Below are the code and all the weights of a small trained network. Each question names an input and a target symbol and asks about switching units off, where a switched-off unit gives its printed mean instead of its output.

import numpy as np


def w(rows, s, z=0):
    codes = np.array(rows[::2]) - 128.0
    scale = np.full(codes.shape[1], s)
    scale[-1] = z or s
    return codes * scale


def f(y):
    return y / 2 * (1 + np.tanh(0.7978845608 * (y + 0.044715 * y**3)))


def softmax(a):
    e = np.exp(a - a.max(-1, keepdims=True))
    return e / e.sum(-1, keepdims=True)


def log_softmax(a):
    a = a - a.max(-1, keepdims=True)
    return a - np.log(np.exp(a).sum(-1, keepdims=True))


def net(x, mask):
    ids = ['ΓΘΛΞΣΦΨΩαβζημ'.index(c) for c in x.split()]
    T = len(ids)
    res = E[ids] + P[:T]
    u = 0
    for l in range(2):
        q, k, v = (res @ M[l].T for M in (Q, K, V))
        z = softmax(np.where(np.tri(T) > 0, q @ k.T / 4**0.5, -1e9)) @ v
        res = res + np.where(mask[u], z, O[l][:, -1]) @ O[l][:, :-1]
        u += 1
        y = f(res @ A[l][:, :-1].T + A[l][:, -1])
        res = res + np.where(mask[u : u + 12], y, B[l][:, -1]) @ B[l][:, :-1]
        u += 12
    return log_softmax(res[-1] @ U[:, :-1].T + U[:, -1])


Q, K, V, O, A, B = {}, {}, {}, {}, {}, {}
E = w([
[137,100,77],'Γ',
[143,117,85],'Θ',
[79,175,159],'Λ',
[144,107,79],'Ξ',
[143,108,77],'Σ',
[141,103,82],'Φ',
[124,102,96],'Ψ',
[252,122,116],'Ω',
[89,108,132],'α',
[106,99,110],'β',
[120,142,125],'ζ',
[174,206,99],'η',
[90,173,160],'μ',
],0.022)
P = w([
[78,180,2],'0',
[138,131,224],'1',
[148,101,179],'2',
[144,96,160],'3',
[142,92,143],'4',
[136,90,132],'5',
[131,84,123],'6',
[112,92,122],'7',
[105,92,116],'8',
[68,98,126],'9',
],0.0095)
Q[0] = w([
[213,146,2],'L0H0',
[103,185,38],'L0H0',
[59,37,51],'L0H0',
[85,67,185],'L0H0',
],0.0058)
K[0] = w([
[254,93,140],'L0H0',
[187,146,199],'L0H0',
[164,72,73],'L0H0',
[23,86,199],'L0H0',
],0.0072)
V[0] = w([
[155,102,170],'L0H0',
[65,247,103],'L0H0',
[84,145,204],'L0H0',
[254,132,146],'L0H0',
],0.0086)
O[0] = w([
[166,112,162,70],'L0H0',
[128,70,35,249],'L0H0',
[233,87,78,5],'L0H0',
[1,120,113,253],'L0H0',
],0.0064,0.0033)
A[0] = w([
[153,80,53,34],'L0N0',
[121,123,83,70],'L0N1',
[92,127,212,60],'L0N2',
[150,99,68,79],'L0N3',
[124,122,89,128],'L0N4',
[196,38,162,252],'L0N5',
[127,31,221,93],'L0N6',
[250,178,143,85],'L0N7',
[79,119,117,186],'L0N8',
[191,110,95,51],'L0N9',
[89,127,59,162],'L0N10',
[66,171,58,165],'L0N11',
],0.013,0.0032)
B[0] = w([
[110,59,192,155],'L0N0',
[140,76,149,149],'L0N1',
[132,24,128,126],'L0N2',
[99,29,144,151],'L0N3',
[180,84,108,156],'L0N4',
[91,33,36,143],'L0N5',
[186,89,52,129],'L0N6',
[155,253,229,138],'L0N7',
[174,148,131,174],'L0N8',
[62,110,180,123],'L0N9',
[192,81,155,218],'L0N10',
[210,79,98,254],'L0N11',
],0.0071,0.0086)
Q[1] = w([
[210,135,100],'L1H0',
[255,142,182],'L1H0',
[118,135,137],'L1H0',
[114,86,117],'L1H0',
],0.0093)
K[1] = w([
[96,242,221],'L1H0',
[176,219,114],'L1H0',
[142,118,153],'L1H0',
[2,86,48],'L1H0',
],0.0062)
V[1] = w([
[55,160,1],'L1H0',
[180,146,186],'L1H0',
[207,75,155],'L1H0',
[130,131,51],'L1H0',
],0.0092)
O[1] = w([
[97,105,154,112],'L1H0',
[83,110,112,133],'L1H0',
[1,103,119,254],'L1H0',
[97,142,84,193],'L1H0',
],0.0085,0.0072)
A[1] = w([
[174,190,253,5],'L1N0',
[59,167,107,208],'L1N1',
[119,127,144,254],'L1N2',
[161,182,179,94],'L1N3',
[123,215,132,216],'L1N4',
[109,151,122,225],'L1N5',
[71,90,184,105],'L1N6',
[82,82,131,210],'L1N7',
[198,112,150,98],'L1N8',
[171,85,118,44],'L1N9',
[113,194,215,210],'L1N10',
[137,128,68,30],'L1N11',
],0.019,0.0044)
B[1] = w([
[81,182,50,137],'L1N0',
[131,54,127,175],'L1N1',
[178,75,109,148],'L1N2',
[58,2,144,138],'L1N3',
[148,41,199,166],'L1N4',
[148,124,132,150],'L1N5',
[80,179,89,169],'L1N6',
[155,104,156,249],'L1N7',
[112,161,144,131],'L1N8',
[84,155,132,169],'L1N9',
[71,152,49,143],'L1N10',
[101,186,169,167],'L1N11',
],0.0095,0.013)
U = w([
[102,131,153,47],'Γ',
[190,136,84,255],'Θ',
[116,123,123,6],'Λ',
[95,134,143,62],'Ξ',
[79,62,112,138],'Σ',
[113,124,137,34],'Φ',
[109,126,134,31],'Ψ',
[132,171,6,213],'Ω',
[105,130,146,65],'α',
[102,131,135,60],'β',
[122,123,141,140],'ζ',
[237,52,155,237],'η',
[114,127,156,123],'μ',
],0.012,0.0045)

Each question gives the input, a string of symbols that net reads in full, and the target symbol t.
The units are the heads (4 rows each of Q, K, V and O) and the neurons (one row each of A and B). Each row of codes is followed by its name. A weight is (code - 128) times the scale printed after its matrix; where a second scale follows, it is the last column's (O, A, B and U).
mask holds one flag per unit, layer by layer, with each layer's heads first. A switched-off unit (its flag False) gives its mean, the last column of its rows in O or B, instead of its output. The means were averaged over made-up inputs and are rounded, as every weight is.
A unit's drop is (log p(t) with every unit on - log p(t) with that unit switched off) / (log p(t) with every unit on - log p(t) with every unit switched off).
The circuit of an input: a set's keep is (log p(t) with only the set's units on - log p(t) with every unit switched off) / (log p(t) with every unit on - log p(t) with every unit switched off). Starting from the 12 units with the biggest drops (on a tie, the unit counted first), units are removed one at a time, each time the one whose removal leaves the highest keep (on an exact tie, the one counted first), for as long as the keep stays at least 0.8.
units of the circuit, in order: the units of the circuit, biggest drop first
k most important neurons: the k neurons with the biggest drops, biggest first
k most important neurons of layer l: the k neurons of layer l with the biggest drops, biggest first
drop of u: that unit's drop, to one decimal
input Λ η η η Σ Θ Λ, target η: units of the circuit, in order -> [L0H0 L1N9]
input ζ ζ Ξ ζ η μ Θ η β Θ, target η: units of the circuit, in order -> [L1H0 L0N10]
input Ω α Λ μ Γ Λ η η η Ξ, target η: 2 most important neurons -> [L1N6 L0N10]
input Ξ μ Λ μ, target η: 3 most important neurons of layer 1 -> [L1N6 L1N4 L1N9]
input Ψ Λ Γ η Ω η Θ ζ, target η: 4 most important neurons of layer 1 -> [L1N9 L1N6 L1N10 L1N11]
input Φ Ξ η Σ Ψ η, target η: units of the circuit, in order -> [L1N4 L0N7]
input Ω Ψ Ξ ζ Σ Ω ζ η Ξ Σ, target η: 4 most important neurons of layer 1 -> [L1N6 L1N10 L1N11 L1N0]
input Λ μ η μ, target η: units of the circuit, in order -> [L0H0]
input Ω Λ μ η η μ Γ η β Γ, target η: units of the circuit, in order -> [L1H0 L0N10]
input Ξ Θ μ η, target Σ: 4 most important neurons -> [L0N7 L1N3 L1N4 L1N10]
input μ η ζ η ζ η η η η, target Ω: 2 most important neurons -> [L1N4 L1N7]
input Θ Λ Ω Σ Λ η ζ η η, target η: 2 most important neurons -> [L1N4 L1N6]
input Φ Λ η Θ Γ Γ ζ Θ ζ, target η: units of the circuit, in order -> [L1N9 L1N10 L0H0]
input Γ η Θ η ζ η η η η η, target Ω: most important neuron -> [L0N11]
input Γ Ψ Ψ Σ Ψ ζ ζ η η Φ, target η: 2 most important neurons of layer 0 -> [L0N10 L0N11]
input β Ω ζ μ η Σ η η ζ Ξ, target η: drop of L0H0 -> 0.1
input Ψ Θ η, target Σ: drop of L1N2 -> 0.0
input μ Ω Σ β Θ Λ, target η: drop of L1N0 -> 0.1
